Below are the code and all the weights of a small trained network. Each question names an input and a target symbol and asks about switching units off, where a switched-off unit gives its printed mean instead of its output.

import numpy as np


def w(rows, s, z=0):
    codes = np.array(rows[::2]) - 128.0
    scale = np.full(codes.shape[1], s)
    scale[-1] = z or s
    return codes * scale


def norm(h):
    return h / np.sqrt((h * h).mean(-1, keepdims=True) + 1e-5)


def f(y):
    return y / 2 * (1 + np.tanh(0.7978845608 * (y + 0.044715 * y**3)))


def softmax(a):
    e = np.exp(a - a.max(-1, keepdims=True))
    return e / e.sum(-1, keepdims=True)


def log_softmax(a):
    a = a - a.max(-1, keepdims=True)
    return a - np.log(np.exp(a).sum(-1, keepdims=True))


def net(x, mask):
    ids = ['ΓΛΠΣΦΨημτω'.index(c) for c in x.split()]
    T = len(ids)
    res = E[ids] + P[:T]
    r = norm(res)
    for j in range(2):
        rows = slice(3 * j, 3 * j + 3)
        q, k, v = (r @ M[0][rows].T for M in (Q, K, V))
        z = softmax(np.where(np.tri(T) > 0, q @ k.T / 3**0.5, -1e9)) @ v
        o = O[0][rows]
        res = res + np.where(mask[j], z, o[:, -1]) @ o[:, :-1]
    y = f(norm(res) @ A[0][:, :-1].T + A[0][:, -1])
    res = res + np.where(mask[2:10], y, B[0][:, -1]) @ B[0][:, :-1]
    return log_softmax(norm(res)[-1] @ U[:, :-1].T + U[:, -1])


Q, K, V, O, A, B = {}, {}, {}, {}, {}, {}
E = w([
[144,89,31,84,55,150,171],'Γ',
[146,167,148,129,1,128,127],'Λ',
[107,163,158,116,154,56,52],'Π',
[130,167,67,145,179,61,125],'Σ',
[128,171,122,114,224,50,104],'Φ',
[83,136,140,208,67,61,175],'Ψ',
[180,3,146,119,146,94,207],'η',
[170,156,111,130,119,140,97],'μ',
[97,147,168,118,69,125,78],'τ',
[102,157,86,147,156,203,165],'ω',
],0.029)
P = w([
[124,222,190,112,94,67,254],'0',
[116,166,133,138,57,79,190],'1',
[109,138,96,151,56,103,150],'2',
[105,121,77,170,65,122,123],'3',
[102,107,52,193,77,135,94],'4',
[106,102,40,205,88,153,73],'5',
],0.0091)
Q[0] = w([
[140,101,190,145,90,153,139],'H1',
[95,159,59,132,142,116,191],'H1',
[130,150,110,133,151,205,135],'H1',
[123,102,100,131,99,79,94],'H2',
[52,93,182,20,156,187,159],'H2',
[138,237,30,252,95,57,97],'H2',
],0.013)
K[0] = w([
[194,104,187,147,106,165,191],'H1',
[126,235,57,186,152,123,225],'H1',
[130,134,105,187,136,224,131],'H1',
[196,41,98,53,115,162,171],'H2',
[153,248,159,112,87,74,134],'H2',
[48,1,21,124,180,229,121],'H2',
],0.0093)
V[0] = w([
[144,95,169,69,106,89,239],'H1',
[27,200,174,146,95,65,197],'H1',
[169,126,120,253,101,175,32],'H1',
[137,54,59,44,72,105,148],'H2',
[92,162,65,109,135,214,183],'H2',
[189,84,158,154,170,181,186],'H2',
],0.007)
O[0] = w([
[128,68,54,165,170,154,45,145],'H1',
[130,40,30,24,143,107,183,252],'H1',
[159,184,204,117,111,24,139,143],'H1',
[166,46,76,116,78,95,126,229],'H2',
[31,133,68,2,135,121,101,143],'H2',
[61,31,140,176,148,58,207,155],'H2',
],0.0066,0.0031)
A[0] = w([
[98,101,89,135,202,45,141,76],'N1',
[61,72,55,136,153,77,118,2],'N2',
[117,101,193,89,214,101,62,182],'N3',
[126,100,47,179,246,214,74,101],'N4',
[179,62,119,164,126,149,81,125],'N5',
[157,149,31,146,157,171,151,109],'N6',
[90,102,98,131,124,65,82,91],'N7',
[26,122,212,152,61,173,105,138],'N8',
],0.013,0.0098)
B[0] = w([
[131,87,130,159,179,196,120,252],'N1',
[154,202,134,185,70,188,81,181],'N2',
[157,125,143,78,60,144,186,198],'N3',
[131,6,132,112,68,149,39,170],'N4',
[73,146,145,147,100,98,151,231],'N5',
[128,155,99,121,179,53,158,209],'N6',
[98,148,125,142,79,140,163,199],'N7',
[122,108,81,124,178,187,166,165],'N8',
],0.017,0.0047)
U = w([
[160,127,81,125,123,140,250,253],'Γ',
[171,90,50,145,40,127,71,76],'Λ',
[152,116,181,115,34,159,96,55],'Π',
[186,160,109,175,172,129,87,123],'Σ',
[184,107,124,107,144,229,140,28],'Φ',
[123,94,156,216,102,142,180,146],'Ψ',
[177,44,150,121,139,122,160,56],'η',
[140,165,157,116,105,58,120,126],'μ',
[22,156,130,96,133,184,110,123],'τ',
[75,110,98,128,204,103,119,10],'ω',
],0.014,0.0058)

Each question gives the input, a string of symbols that net reads in full, and the target symbol t.
The units are the heads (3 rows each of Q, K, V and O) and the neurons (one row each of A and B). Each row of codes is followed by its name. A weight is (code - 128) times the scale printed after its matrix; where a second scale follows, it is the last column's (O, A, B and U).
mask holds one flag per unit, heads first, then neurons. A switched-off unit (its flag False) gives its mean, the last column of its rows in O or B, instead of its output. The means were averaged over made-up inputs and are rounded, as every weight is.
A unit's drop is (log p(t) with every unit on - log p(t) with that unit switched off) / (log p(t) with every unit on - log p(t) with every unit switched off).
The circuit of an input: a set's keep is (log p(t) with only the set's units on - log p(t) with every unit switched off) / (log p(t) with every unit on - log p(t) with every unit switched off). Starting from all 10 units, units are removed one at a time, each time the one whose removal leaves the highest keep (on an exact tie, the one counted first), for as long as the keep stays at least 0.8.
units of the circuit, in order: the units of the circuit, biggest drop first
unit that matters most: the unit with the biggest drop
k most important neurons: the k neurons with the biggest drops, biggest first
which heads matter: for each layer, one digit per head in row order, 1 if its drop is at least 0.15 and else 0, layers parted by /
input Φ ω μ Ψ, target τ: unit that matters most	H2
input μ μ ω, target τ: which heads matter	01
input η Γ τ Γ η, target Λ: which heads matter	10
input μ μ Φ Λ Φ, target η: units of the circuit, in order	N4, N3, N1
input ω μ μ η, target Ψ: which heads matter	10
input ω ω μ Σ τ, target Γ: which heads matter	00
input μ Ψ Σ ω Λ Φ, target τ: which heads matter	11
input Φ ω μ Φ, target τ: which heads matter	01
input η Γ Ψ, target Λ: units of the circuit, in order	H2, H1
input τ μ Φ τ μ, target Σ: units of the circuit, in order	H1, N3, N4
input η Σ η Π, target Ψ: which heads matter	01
input η Λ η τ, target Ψ: which heads matter	11
input μ ω Π Φ Φ Φ, target Φ: which heads matter	00
input Ψ Σ Γ Φ Σ ω, target ω: which heads matter	10
input Σ Π Π μ τ Σ, target Λ: which heads matter	00
input ω μ Σ, target τ: units of the circuit, in order	H2
input τ μ μ μ μ μ, target Σ: units of the circuit, in order	H1, N3
input τ Ψ μ, target μ: units of the circuit, in order	N1, N6
input Π ω μ τ μ τ, target τ: 2 most important neurons	N8, N6
input Π μ Λ Ψ τ μ, target μ: unit that matters most	H1
input η μ η η μ, target Ψ: units of the circuit, in order	H2, N5
input Π η η η μ Φ, target Ψ: 3 most important neurons	N1, N7, N2
